Below is a small trained network, with its code and all its weights. Each question gives an input and a class and asks what happens when units are switched off, that is, made to give their printed mean instead of their output.

import numpy as np


def w(rows, s, z=0):
    codes = np.array(rows[::2]) - 128.0
    scale = np.full(codes.shape[1], s)
    scale[-1] = z or s
    return codes * scale


def f(y):
    return y / 2 * (1 + np.tanh(0.7978845608 * (y + 0.044715 * y**3)))


def log_softmax(a):
    a = a - a.max(-1, keepdims=True)
    return a - np.log(np.exp(a).sum(-1, keepdims=True))


def net(x, mask):
    res = np.array(x, float).reshape(1, 5) / 4 @ E
    y = f(res @ A[0][:, :-1].T + A[0][:, -1])
    res = res + np.where(mask, y, B[0][:, -1]) @ B[0][:, :-1]
    return log_softmax(res[-1] @ U[:, :-1].T + U[:, -1])


A, B = {}, {}
E = w([
[17,79,176,181,103,90],'x0',
[108,148,116,95,124,135],'x1',
[136,36,163,4,150,113],'x2',
[137,121,134,143,128,120],'x3',
[134,187,219,104,131,200],'x4',
],0.011)
A[0] = w([
[78,94,95,123,129,71,115],'n0',
[98,127,160,128,133,126,119],'n1',
[108,184,100,179,128,127,253],'n2',
[196,117,168,86,145,176,122],'n3',
[60,78,81,159,122,87,136],'n4',
[129,92,147,96,128,97,148],'n5',
[85,170,79,198,135,125,178],'n6',
[170,124,89,106,131,84,126],'n7',
[55,128,213,143,134,127,68],'n8',
[174,208,141,150,133,145,153],'n9',
[174,98,4,125,145,103,191],'n10',
],0.019,0.0065)
B[0] = w([
[175,73,107,136,189,122,190],'n0',
[133,94,161,157,118,122,155],'n1',
[135,220,137,147,98,120,222],'n2',
[101,175,125,3,127,150,219],'n3',
[163,132,125,76,200,52,211],'n4',
[109,69,126,126,140,156,187],'n5',
[138,191,180,66,121,72,223],'n6',
[85,105,133,128,96,121,184],'n7',
[88,89,142,161,30,126,205],'n8',
[152,187,66,188,166,146,214],'n9',
[91,91,188,182,33,136,250],'n10',
],0.025,0.018)
U = w([
[124,199,163,192,38,48,99],'0',
[165,200,146,2,170,36,236],'1',
[72,67,136,121,79,137,200],'2',
[162,67,97,85,226,92,4],'3',
[179,233,30,171,174,155,86],'4',
],0.0095,0.004)

Each question gives the input, the list of numbers given to net, and the class t.
The units are the neurons (one row each of A and B). Each row of codes is followed by its name. A weight is (code - 128) times the scale printed after its matrix; where a second scale follows, it is the last column's (A, B and U).
mask holds one flag per neuron, in row order. A switched-off neuron (its flag False) gives its mean, the last column of its row in B, instead of its output. The means were averaged over made-up inputs and are rounded, as every weight is.
A unit's drop is (log p(t) with every unit on - log p(t) with that unit switched off) / (log p(t) with every unit on - log p(t) with every unit switched off).
The circuit of an input: a set's keep is (log p(t) with only the set's units on - log p(t) with every unit switched off) / (log p(t) with every unit on - log p(t) with every unit switched off). Starting from all 11 units, units are removed one at a time, each time the one whose removal leaves the highest keep (on an exact tie, the one counted first), for as long as the keep stays at least 0.8.
circuit, biggest first: the units of the circuit, biggest drop first
k most important neurons: the k neurons with the biggest drops, biggest first
drop when u is switched off: that unit's drop, to one decimal
input [3,8,-6,-2,-8], class 1: circuit, biggest first -> n4
input [-6,6,0,-3,1], class 4: 2 most important neurons -> n6; n9
input [-1,-2,3,-1,0], class 2: 4 most important neurons -> n4; n6; n2; n9
input [8,-3,4,0,0], class 3: 2 most important neurons -> n4; n10
input [1,6,2,3,8], class 2: circuit, biggest first -> n6; n2
input [1,-8,-8,-3,-3], class 1: 3 most important neurons -> n6; n8; n4
input [6,-3,1,1,-3], class 3: 3 most important neurons -> n0; n3; n2
input [7,-5,1,0,-8], class 3: 2 most important neurons -> n0; n3
input [-7,2,-7,7,1], class 4: 2 most important neurons -> n9; n8
input [-1,2,-8,-6,5], class 4: 2 most important neurons -> n9; n10
input [-1,0,-6,3,2], class 4: 2 most important neurons -> n10; n9
input [1,4,0,2,-7], class 1: 2 most important neurons -> n4; n8
input [-2,-1,-5,-2,6], class 4: drop when n9 is switched off -> 0.2
input [-3,3,-5,5,6], class 4: circuit, biggest first -> n9
input [-8,6,-3,6,5], class 4: drop when n9 is switched off -> 0.7
input [-5,-5,-7,1,6], class 4: drop when n9 is switched off -> 0.6
